Below is a small trained network, with its code and all its weights. Each question gives an input and a class and asks what happens when units are switched off, that is, made to give their printed mean instead of their output.

import numpy as np


def w(rows, s, z=0):
    codes = np.array(rows[::2]) - 128.0
    scale = np.full(codes.shape[1], s)
    scale[-1] = z or s
    return codes * scale


def f(y):
    return y / 2 * (1 + np.tanh(0.7978845608 * (y + 0.044715 * y**3)))


def log_softmax(a):
    a = a - a.max(-1, keepdims=True)
    return a - np.log(np.exp(a).sum(-1, keepdims=True))


def net(x, mask):
    res = np.array(x, float).reshape(1, 4) / 4 @ E
    y = f(res @ A[0][:, :-1].T + A[0][:, -1])
    res = res + np.where(mask, y, B[0][:, -1]) @ B[0][:, :-1]
    return log_softmax(res[-1] @ U[:, :-1].T + U[:, -1])


A, B = {}, {}
E = w([
[165,125,126,95,191,77,13],'x0',
[136,239,83,120,175,176,157],'x1',
[115,120,176,197,142,255,89],'x2',
[118,183,248,206,175,37,156],'x3',
],0.0091)
A[0] = w([
[123,112,66,98,121,87,143,210],'N1',
[133,219,107,117,165,146,150,160],'N2',
[130,108,115,118,118,158,119,185],'N3',
[121,129,100,112,123,88,151,22],'N4',
[124,134,79,97,113,161,111,2],'N5',
[134,72,76,96,113,152,120,87],'N6',
[125,133,193,129,147,129,140,88],'N7',
[147,161,120,87,150,112,56,65],'N8',
[135,152,133,123,120,54,170,173],'N9',
[130,168,139,147,134,100,140,56],'N10',
[119,24,183,135,74,93,117,122],'N11',
[121,151,191,161,156,95,141,61],'N12',
[122,188,125,125,130,139,127,11],'N13',
[114,118,170,120,122,110,131,42],'N14',
[123,125,126,131,155,107,60,99],'N15',
[115,117,176,176,147,211,86,172],'N16',
[131,118,132,143,67,149,248,70],'N17',
[177,120,114,143,157,116,96,34],'N18',
],0.016,0.0037)
B[0] = w([
[190,142,147,62,115,125,54,220],'N1',
[164,158,59,155,207,98,152,233],'N2',
[159,98,138,143,131,92,94,173],'N3',
[155,81,132,75,99,219,222,161],'N4',
[137,73,130,204,85,163,162,190],'N5',
[149,85,161,222,120,104,78,214],'N6',
[136,93,121,169,76,151,117,178],'N7',
[40,94,153,114,153,115,139,198],'N8',
[178,112,146,76,100,119,56,215],'N9',
[142,76,101,161,106,184,132,162],'N10',
[155,166,34,139,214,147,198,251],'N11',
[137,56,165,198,100,102,68,213],'N12',
[141,89,76,126,140,180,209,156],'N13',
[149,104,126,150,120,159,177,150],'N14',
[40,118,146,116,133,127,131,181],'N15',
[189,122,134,7,102,104,81,251],'N16',
[16,94,164,95,165,111,110,246],'N17',
[72,87,144,106,134,160,199,152],'N18',
],0.02,0.012)
U = w([
[181,50,151,207,107,125,98,137],'0',
[2,84,160,60,198,94,121,125],'1',
[224,109,150,10,121,132,97,136],'2',
[185,118,30,134,244,112,162,87],'3',
[177,161,135,94,163,42,65,254],'4',
[90,171,131,152,103,101,134,90],'5',
[166,168,186,125,95,143,145,81],'6',
[124,223,167,151,91,117,123,94],'7',
],0.0089,0.0087)

Each question gives the input, the list of numbers given to net, and the class t.
The units are the neurons (one row each of A and B). Each row of codes is followed by its name. A weight is (code - 128) times the scale printed after its matrix; where a second scale follows, it is the last column's (A, B and U).
mask holds one flag per neuron, in row order. A switched-off neuron (its flag False) gives its mean, the last column of its row in B, instead of its output. The means were averaged over made-up inputs and are rounded, as every weight is.
A unit's drop is (log p(t) with every unit on - log p(t) with that unit switched off) / (log p(t) with every unit on - log p(t) with every unit switched off).
The circuit of an input: a set's keep is (log p(t) with only the set's units on - log p(t) with every unit switched off) / (log p(t) with every unit on - log p(t) with every unit switched off). Starting from the 12 units with the biggest drops (on a tie, the unit counted first), units are removed one at a time, each time the one whose removal leaves the highest keep (on an exact tie, the one counted first), for as long as the keep stays at least 0.8.
circuit, biggest first: the units of the circuit, biggest drop first
most important unit: the unit with the biggest drop
top k neurons: the k neurons with the biggest drops, biggest first
drop of u: that unit's drop, to one decimal
input [2,6,-5,4], class 3: most important unit : N2
input [-1,6,-7,3], class 2: top 2 neurons : (N9, N11)
input [-7,-8,-3,-5], class 3: top 3 neurons : (N11, N8, N15)
input [4,-5,-5,-6], class 0: top 2 neurons : (N6, N16)
input [-5,3,5,-3], class 1: top 2 neurons : (N17, N1)
input [-2,-3,4,1], class 2: top 3 neurons : (N16, N2, N6)
input [6,-5,7,5], class 2: top 2 neurons : (N16, N17)
input [3,-5,2,0], class 3: top 2 neurons : (N11, N17)
input [-1,4,3,5], class 0: top 2 neurons : (N11, N12)
input [-7,-8,1,3], class 3: top 4 neurons : (N11, N8, N15, N14)
input [8,-8,6,-2], class 1: top 3 neurons : (N15, N2, N8)
input [-6,-4,6,5], class 1: top 3 neurons : (N17, N1, N9)
input [-6,-1,8,-2], class 2: top 2 neurons : (N16, N8)
input [0,-6,-5,8], class 0: most important unit : N12
input [8,-7,-4,0], class 1: top 2 neurons : (N15, N8)
input [5,4,4,-3], class 1: top 2 neurons : (N8, N11)
input [6,-8,0,-5], class 3: top 2 neurons : (N11, N17)
input [-6,3,-2,-3], class 1: drop of N17 : 1.1
input [6,2,2,8], class 0: drop of N18 : 0.0
input [-3,-2,6,1], class 2: circuit, biggest first : (N16)
input [-4,-3,-4,6], class 0: drop of N12 : 0.5
input [8,-5,-6,-7], class 1: drop of N7 : 0.1
